Each row is followed by roughly how far along a hidden order it lies, from 0 to 20. A new part has a new order.
In the rows, 128 means zero.
[100 110 142 105 109 181 125 104 141  90 151 139 125 136 151 130 157 165
 118 108 141] => 0
[103 127 123 109 107 143 133 130 144 106 138 138 134 149 119 126 129 142
 123 190 156] => 0
[115 147 123 103  89 123 139 106 124  99 146 164 119 172 123 134 141 129
 132  79 164] => 12
[139 130 146 117 111 144 129  93 108 120 125 137 144 128 168 129 133 123
 123  61 135] => 16
[110 130 125 105 109 149 145 131 144 111 141 143 137 129 120 132 123 146
 118 107 147] => 4
[125 147 119 107 104 100 148 144 119 138 119 157 155 143 144 126  94  97
 122 102 161] => 20
[106 119 130 107 100 140 138 117 136  97 145 150 136 140 116 130 131 139
 118 173 161] => 1
[113  95 167 121  90 115 134  53  84  84 133 123 109 193 197 105 182 108
 141  41 164] => 5
[108 119 135  96 104 131 134 113 126 102 139 140 131 150 140 123 140 132
 128   1 155] => 5
[138 129 138 124 119 144 125 111 110 137 126 129 144 125 171 123 129 127
 128 102 128] => 17
[102 134 130  99  97 132 147 121 160  92 145 160 145 133  93 138 127 128
 102 142 201] => 8
[121 127 137 115 112  87 151 127 110 132 113 147 151 141 181 122  95  80
 117 133 156] => 19
[142 198  87  98  81 109 129 135 118 110 145 193 110 178  77 142 131 127
 149 126 148] => 18
[112 128 125 112 104 143 118 111 113  98 145 131 107 178 161 115 167 158
 150  80 125] => 4
[100 118 127  88 109 173 130 115 151  85 156 147 124 134 130 136 140 175
 121 118 132] => 1
[113 150 115  96  92 145 137 111 143  97 147 156 132 156 101 141 123 143
 119 142 156] => 10
[143 124 150 118 105 133 130  88  93 126 128 133 137 140 193 123 144 112
 130   1 128] => 17
[ 94  89 145 123 116 123 132 117 113  95 128 103 122 167 171 103 139 115
 132  62 156] => 4
[154 155 124 112 111 145 134 120 113 131 119 156 155 104 147 136 104 131
 121 139 120] => 18
[125 130 133 116 100 145 124  87 107 109 141 139 122 145 158 124 159 130
 139 152 144] => 4
[156 155 128 113 106 115 136 103  94 143 114 152 148 134 187 130 108 104
 126 121 126] => 20

Part 2:
[117 111 120 133  60 123 148 116 109 105  63 129 126 114 114 114 141 140
 129 132 135 110 150 126 111 128 141 143 116 101 139 160 130 137 147 120
 114 123 122 152 125 152 124 127  56 139 146 165] => 5
[100 126 147  82 118 127 121 149 131 141 131 120 131 201 141 124 129 132
 142 124 121 122 131 137 123 116 142 108 141 173 113 150 138 134 214 160
 144 136 126 122 130  84 150  96  39 124 133 121] => 0
[153 108 132 183  97 125 153 145 116 130 100 139 124  99 141 124 135 162
 121 136 139 123 134 126 116 133 144 153 104  68 139 139 118 127  98  88
 125 120 120 144 117 138 129 114 186 139 106 140] => 20
[172 123 154 160 117 129 135 133 120 122 109 129 128 103 150 177 124 162
 116 138 125 121 126 137 109 139 125 132 106  62 152 100 125 132  95 111
  93 141 115 134 113 139 115 117 255 133 123 132] => 5
[192 104 133 127 105 124 136 149 127 147 127 140 133 145 138 100 124 161
 122 118 135 126 140 131 117 128 155 123 113 140 118 123 120 135 134 113
 165  95 117 150 136 105 138 105 104 125 101 115] => 0
[179 112 127 178 107 126 146 132 119 115  95 135 124  91 137 144 127 158
 115 139 135 122 129 129 115 142 139 143 108  65 151 117 117 133  80 101
 123 126 117 138 117 144 107 123 220 135  97 131] => 16
[170 116 151 168 103 127 142 141 118 128 102 133 127 104 148 160 130 172
 119 137 130 120 131 135 109 136 133 142 101  59 149 112 123 131  95 107
 105 134 115 143 112 138 122 118 244 137 127 143] => 11
[ 72 131 156 118 103 128 134 141 121 126  96 114 124 165 146 155 139 127
 141 140 121 118 129 135 116 122 133 129 128 106 134 157 140 129 186 149
  96 156 124 122 110 121 141  99 116 137 157 149] => 0
[104 119 123 144  84 125 148 116 109 107  70 127 124 105 116 125 143 133
 130 136 134 115 142 126 115 129 133 149 117  83 139 155 131 132 133 119
 102 130 126 145 122 163 127 130  89 140 148 165] => 0
[169 129 157 144 124 130 126 127 124 119 116 124 129 105 152 193 120 151
 119 137 119 119 122 139 112 141 117 124 112  72 154  89 128 133  98 123
  91 147 116 129 113 136 109 119 255 129 128 121] => 0
[191 111  94 130 132 125 129 131 136 128 130 137 128 133 121 109 115 143
 116 127 134 129 122 120 135 140 154 119 131 155 129 114 112 140 112 117
 194 100 120 129 141 103 104 130 108 115  41  89] => 5

Next part:
[157 136 139 120 104 119 128 151  93 138 147  94 172 135 113 183 122 119
 103  99 123 130 113 126 151 105 120 108 125] => 7
[157 125 111 139 113 122 168  39 143 129  77 108   1 106 152  94  95 118
 149 163 128 128 184 121 143 155 137  97  94] => 19
[152 135 132 111  75 129 156  75 128 119 139  91 121 135 135 152  98 116
 101 106 122 128 140 129 160  95 127  87 111] => 10
[136 136 139 104  53 135 147  58 133 109 165  93 158 150 134 154  93 117
  96  90 117 128 131 133 152  75 124  84 118] => 7
[166 137 136 111  98 142 131 105 104 130 152 106 156 139 110 150 111 123
  98  88 124 131 108 128 113 101 122 122 128] => 8
[141 133 147 111  70 134 158  93 100 143 165 106 173 156  99 172  89 117
  86  75 121 134  61 131  82 119 109 114 136] => 5
[167 124 116 144 122 119 174  67 115 153  57 126   4 108 125 115  99 118
 149 149 135 134 133 118  92 193 128 126 106] => 19
[ 97 132 152 104  90 125 124 141 121 114 193 114 234 159 119 174 133 117
  85  75 119 129  91 134  86  89 110 112 144] => 0
[145 137 132 119  98 117 127 119 125 112 133  81 137 125 147 172 135 117
 110 112 118 125 181 126 216  83 134  81 106] => 10
[164 141 135 115 120 130  99 135 100 125 151 110 194 136 111 151 123 126
 105 104 124 130 114 127 130  92 127 123 129] => 7
[124 134 143 112  92 120 122 129 123 119 165  83 197 145 130 186 144 116
 100  98 116 127 137 129 180  84 125  85 123] => 5
[119 133 151 113 106 122 114 182  92 133 172 121 241 150  98 172 142 121
  88  77 125 132  66 128  75 114 108 125 148] => 1
[165 138 134 118 113 123 120 134 101 127 136  97 150 127 121 155 130 120
 111 120 123 129 136 125 163 102 127 109 121] => 9
[131 135 141 118 102 113 111 150 113 117 157  84 199 133 137 185 152 120
 105 106 117 125 155 128 213  72 130  85 120] => 6
[174 137 134 125 121 118 129 146  90 138 118  96 143 123 114 178 136 120
 113 112 126 130 127 124 159 110 124 115 117] => 10
[176 126 120 130 101 126 172  72 112 149  93 119  54 121 115 126  75 110
 113 126 134 137 101 122  49 183 116 128 111] => 15
[177 143 121 113 142 130  83 131 112 112 121 106 130 116 129 121 126 127
 118 127 126 127 163 125 151  86 138 126 120] => 10
[160 121 118 142  99 135 207  17 116 169  62 136   1 121 105  98  55 116
 126 145 138 138  84 121  28 212 117 138 108] => 20
[102 132 152 102  71 131 147 108 121 125 191 120 229 166 115 174 107 114
  82  72 121 130  66 134  67 100 107 106 141] => 0
[175 135 125 116 112 130 125  96 109 128 109 108 109 122 120 129 102 119
 112 117 128 132 129 124 102 125 127 127 118] => 12
[180 130 123 128 115 118 147 105 107 138  92 105  77 117 127 140 109 119
 122 124 130 133 128 121 111 146 125 117 110] => 13
[107 135 142 100  76 133 125  91 137 103 180  98 200 153 138 162 111 117
  93  91 116 126 131 133 142  71 125  81 126] => 3
